Below is a small trained network, with its code and all its weights. Each question gives an input and a class and asks what happens when units are switched off, that is, made to give their printed mean instead of their output.

import numpy as np


def w(rows, s, z=0):
    codes = np.array(rows[::2]) - 128.0
    scale = np.full(codes.shape[1], s)
    scale[-1] = z or s
    return codes * scale


def f(y):
    return y / 2 * (1 + np.tanh(0.7978845608 * (y + 0.044715 * y**3)))


def log_softmax(a):
    a = a - a.max(-1, keepdims=True)
    return a - np.log(np.exp(a).sum(-1, keepdims=True))


def net(x, mask):
    res = np.array(x, float).reshape(1, 8) / 4 @ E
    y = f(res @ A[0][:, :-1].T + A[0][:, -1])
    res = res + np.where(mask, y, B[0][:, -1]) @ B[0][:, :-1]
    return log_softmax(res[-1] @ U[:, :-1].T + U[:, -1])


A, B = {}, {}
E = w([
[126,96,144,183,168,83,117,138,92],'x0',
[143,132,116,175,127,155,163,174,119],'x1',
[50,138,125,190,172,187,171,68,165],'x2',
[119,115,158,165,133,169,47,93,247],'x3',
[160,160,209,120,127,123,165,81,148],'x4',
[143,158,136,92,140,39,131,88,122],'x5',
[151,95,101,93,98,145,100,155,124],'x6',
[129,46,174,138,167,142,120,151,181],'x7',
],0.011)
A[0] = w([
[155,71,83,118,155,107,15,140,148,171],'n0',
[90,130,76,128,18,155,2,154,133,220],'n1',
[86,121,90,56,97,138,164,103,132,131],'n2',
[147,124,111,161,59,72,141,167,90,10],'n3',
[159,172,230,109,149,92,229,71,148,209],'n4',
[186,182,104,44,63,171,138,205,74,225],'n5',
[38,136,202,123,243,112,151,99,169,232],'n6',
[159,51,94,80,99,105,29,42,169,221],'n7',
[164,163,218,134,173,97,156,207,78,254],'n8',
[92,166,169,94,86,152,177,83,113,202],'n9',
[81,112,132,98,189,90,84,89,72,100],'n10',
[20,132,90,167,149,136,215,134,169,241],'n11',
[130,146,169,131,150,52,200,86,175,140],'n12',
[178,121,159,148,106,62,104,236,94,202],'n13',
],0.0088,0.0031)
B[0] = w([
[78,99,111,71,183,115,73,189,163,221],'n0',
[112,129,116,85,135,171,127,207,195,228],'n1',
[130,237,120,138,142,173,129,162,146,163],'n2',
[139,39,114,124,140,132,144,154,165,164],'n3',
[207,162,130,179,66,2,168,123,147,219],'n4',
[170,104,1,94,76,132,148,127,110,235],'n5',
[92,132,167,197,117,91,146,99,153,249],'n6',
[96,163,179,17,166,112,122,114,188,229],'n7',
[172,65,106,175,70,32,50,110,68,201],'n8',
[167,251,127,185,70,115,121,114,96,181],'n9',
[127,153,126,197,145,121,84,107,184,157],'n10',
[76,180,131,155,187,155,188,135,47,242],'n11',
[155,171,118,168,72,101,139,42,98,184],'n12',
[172,83,84,51,75,109,70,138,71,219],'n13',
],0.0085,0.011)
U = w([
[159,189,198,173,74,50,172,51,141,159],'0',
[94,183,60,87,65,198,175,177,156,101],'1',
[33,144,107,237,163,163,173,121,103,185],'2',
[155,58,127,110,82,72,67,172,100,133],'3',
[74,114,155,33,171,146,65,141,254,2],'4',
],0.0084,0.0019)

Each question gives the input, the list of numbers given to net, and the class t.
The units are the neurons (one row each of A and B). Each row of codes is followed by its name. A weight is (code - 128) times the scale printed after its matrix; where a second scale follows, it is the last column's (A, B and U).
mask holds one flag per neuron, in row order. A switched-off neuron (its flag False) gives its mean, the last column of its row in B, instead of its output. The means were averaged over made-up inputs and are rounded, as every weight is.
A unit's drop is (log p(t) with every unit on - log p(t) with that unit switched off) / (log p(t) with every unit on - log p(t) with every unit switched off).
The circuit of an input: a set's keep is (log p(t) with only the set's units on - log p(t) with every unit switched off) / (log p(t) with every unit on - log p(t) with every unit switched off). Starting from the 12 units with the biggest drops (on a tie, the unit counted first), units are removed one at a time, each time the one whose removal leaves the highest keep (on an exact tie, the one counted first), for as long as the keep stays at least 0.8.
units of the circuit, in order: the units of the circuit, biggest drop first
most important unit: the unit with the biggest drop
k most important neurons: the k neurons with the biggest drops, biggest first
drop when u is switched off: that unit's drop, to one decimal
input [-7,5,2,-7,-6,-5,-3,8], class 2: 2 most important neurons => (n11; n1)
input [3,7,-2,5,-2,2,-7,1], class 2: units of the circuit, in order => (n4; n7)
input [4,2,2,-4,2,0,4,-7], class 3: units of the circuit, in order => (n8; n6; n11)
input [-4,0,-2,3,1,-3,3,-2], class 4: units of the circuit, in order => (n11; n4)
input [-1,-5,2,5,-8,-6,-6,-6], class 4: units of the circuit, in order => (n1; n5)
input [-5,7,-8,7,7,-1,7,3], class 4: most important unit => n7
input [-3,5,-3,2,-1,-6,-3,5], class 4: 3 most important neurons => (n4; n5; n9)
input [-1,5,7,1,3,-2,-8,3], class 0: 2 most important neurons => (n4; n12)
input [0,-1,2,2,0,-6,-1,0], class 2: units of the circuit, in order => (n7; n13)
input [-1,6,0,6,-4,4,-6,3], class 2: drop when n7 is switched off => 0.2
input [-7,-6,7,3,-6,-2,-5,-4], class 2: drop when n5 is switched off => 0.1
input [5,8,-2,-2,-1,1,-8,1], class 3: drop when n8 is switched off => 0.4
